Below is a small trained network, with its code and all its weights. Each question gives an input and a class and asks what happens when units are switched off, that is, made to give their printed mean instead of their output.

import numpy as np


def w(rows, s, z=0):
    codes = np.array(rows[::2]) - 128.0
    scale = np.full(codes.shape[1], s)
    scale[-1] = z or s
    return codes * scale


def f(y):
    return y / 2 * (1 + np.tanh(0.7978845608 * (y + 0.044715 * y**3)))


def log_softmax(a):
    a = a - a.max(-1, keepdims=True)
    return a - np.log(np.exp(a).sum(-1, keepdims=True))


def net(x, mask):
    res = np.array(x, float).reshape(1, 6) / 4 @ E
    y = f(res @ A[0][:, :-1].T + A[0][:, -1])
    res = res + np.where(mask, y, B[0][:, -1]) @ B[0][:, :-1]
    return log_softmax(res[-1] @ U[:, :-1].T + U[:, -1])


A, B = {}, {}
E = w([
[68,103,49,86,154,137],'x0',
[128,128,127,129,128,127],'x1',
[157,133,101,188,125,232],'x2',
[133,135,123,127,129,126],'x3',
[135,136,122,126,129,126],'x4',
[177,79,104,86,5,124],'x5',
],0.018)
A[0] = w([
[55,94,34,110,136,136,175],'n1',
[64,96,27,70,147,145,161],'n2',
[165,85,138,89,79,66,144],'n3',
[181,101,128,155,114,157,131],'n4',
[122,152,118,182,193,204,147],'n5',
[134,209,166,171,153,137,157],'n6',
[183,83,89,145,90,252,82],'n7',
[80,130,65,147,128,132,138],'n8',
[141,112,126,88,80,45,137],'n9',
[102,173,132,178,170,222,126],'n10',
[72,173,191,103,219,43,195],'n11',
[185,71,79,120,34,182,73],'n12',
[130,93,136,61,53,28,130],'n13',
[86,94,81,77,87,88,124],'n14',
[106,151,112,124,155,154,127],'n15',
[123,159,106,214,187,186,135],'n16',
[150,143,161,203,139,146,156],'n17',
[184,195,242,202,77,92,252],'n18',
[82,122,148,146,176,108,162],'n19',
[101,139,167,108,197,8,190],'n20',
],0.012)
B[0] = w([
[85,145,48,95,141,102,190],'n1',
[77,136,78,150,165,93,195],'n2',
[154,100,124,84,103,98,189],'n3',
[152,135,131,157,108,136,156],'n4',
[141,102,111,116,183,173,194],'n5',
[122,126,160,152,139,153,188],'n6',
[66,212,129,142,85,195,184],'n7',
[105,142,88,79,143,138,156],'n8',
[171,92,127,106,134,88,186],'n9',
[149,71,117,109,191,131,190],'n10',
[99,209,130,146,57,162,235],'n11',
[90,172,121,170,49,116,190],'n12',
[163,61,123,118,160,71,210],'n13',
[120,116,89,177,157,75,175],'n14',
[122,127,122,119,134,145,149],'n15',
[144,92,139,114,180,136,195],'n16',
[154,129,174,152,140,152,178],'n17',
[208,106,255,145,104,146,251],'n18',
[124,171,119,109,129,168,177],'n19',
[96,173,131,153,40,130,224],'n20',
],0.014,0.027)
U = w([
[130,230,202,167,2,195,246],'0',
[12,248,53,135,60,165,207],'1',
[168,88,197,188,218,173,126],'2',
[96,110,60,15,224,196,47],'3',
[209,42,187,68,95,98,2],'4',
[102,76,71,109,174,37,61],'5',
],0.0094,0.0017)

Each question gives the input, the list of numbers given to net, and the class t.
The units are the neurons (one row each of A and B). Each row of codes is followed by its name. A weight is (code - 128) times the scale printed after its matrix; where a second scale follows, it is the last column's (A, B and U).
mask holds one flag per neuron, in row order. A switched-off neuron (its flag False) gives its mean, the last column of its row in B, instead of its output. The means were averaged over made-up inputs and are rounded, as every weight is.
A unit's drop is (log p(t) with every unit on - log p(t) with that unit switched off) / (log p(t) with every unit on - log p(t) with every unit switched off).
The circuit of an input: a set's keep is (log p(t) with only the set's units on - log p(t) with every unit switched off) / (log p(t) with every unit on - log p(t) with every unit switched off). Starting from the 12 units with the biggest drops (on a tie, the unit counted first), units are removed one at a time, each time the one whose removal leaves the highest keep (on an exact tie, the one counted first), for as long as the keep stays at least 0.8.
units of the circuit, in order: the units of the circuit, biggest drop first
k most important neurons: the k neurons with the biggest drops, biggest first
drop when u is switched off: that unit's drop, to one decimal
input [-8,4,0,4,-1,2], class 4: units of the circuit, in order : [n11]
input [2,0,0,3,-6,5], class 5: units of the circuit, in order : [n11 n18]
input [-4,1,1,1,-1,-8], class 2: 3 most important neurons : [n10 n16 n5]
input [-7,-8,0,-2,0,7], class 4: 3 most important neurons : [n11 n13 n20]
input [-8,6,-8,5,-1,1], class 4: 2 most important neurons : [n13 n9]
input [3,-1,-5,7,-2,1], class 5: 2 most important neurons : [n13 n7]
input [3,-6,5,2,5,0], class 3: 2 most important neurons : [n11 n20]
input [-6,5,0,3,-4,4], class 4: 2 most important neurons : [n11 n20]
input [2,7,0,2,-4,2], class 5: 2 most important neurons : [n11 n20]
input [6,6,7,-7,-1,-6], class 3: drop when n5 is switched off : 0.0
input [1,0,-7,5,-1,2], class 5: drop when n18 is switched off : 0.7
input [0,4,3,5,-1,-6], class 2: drop when n1 is switched off : 0.1
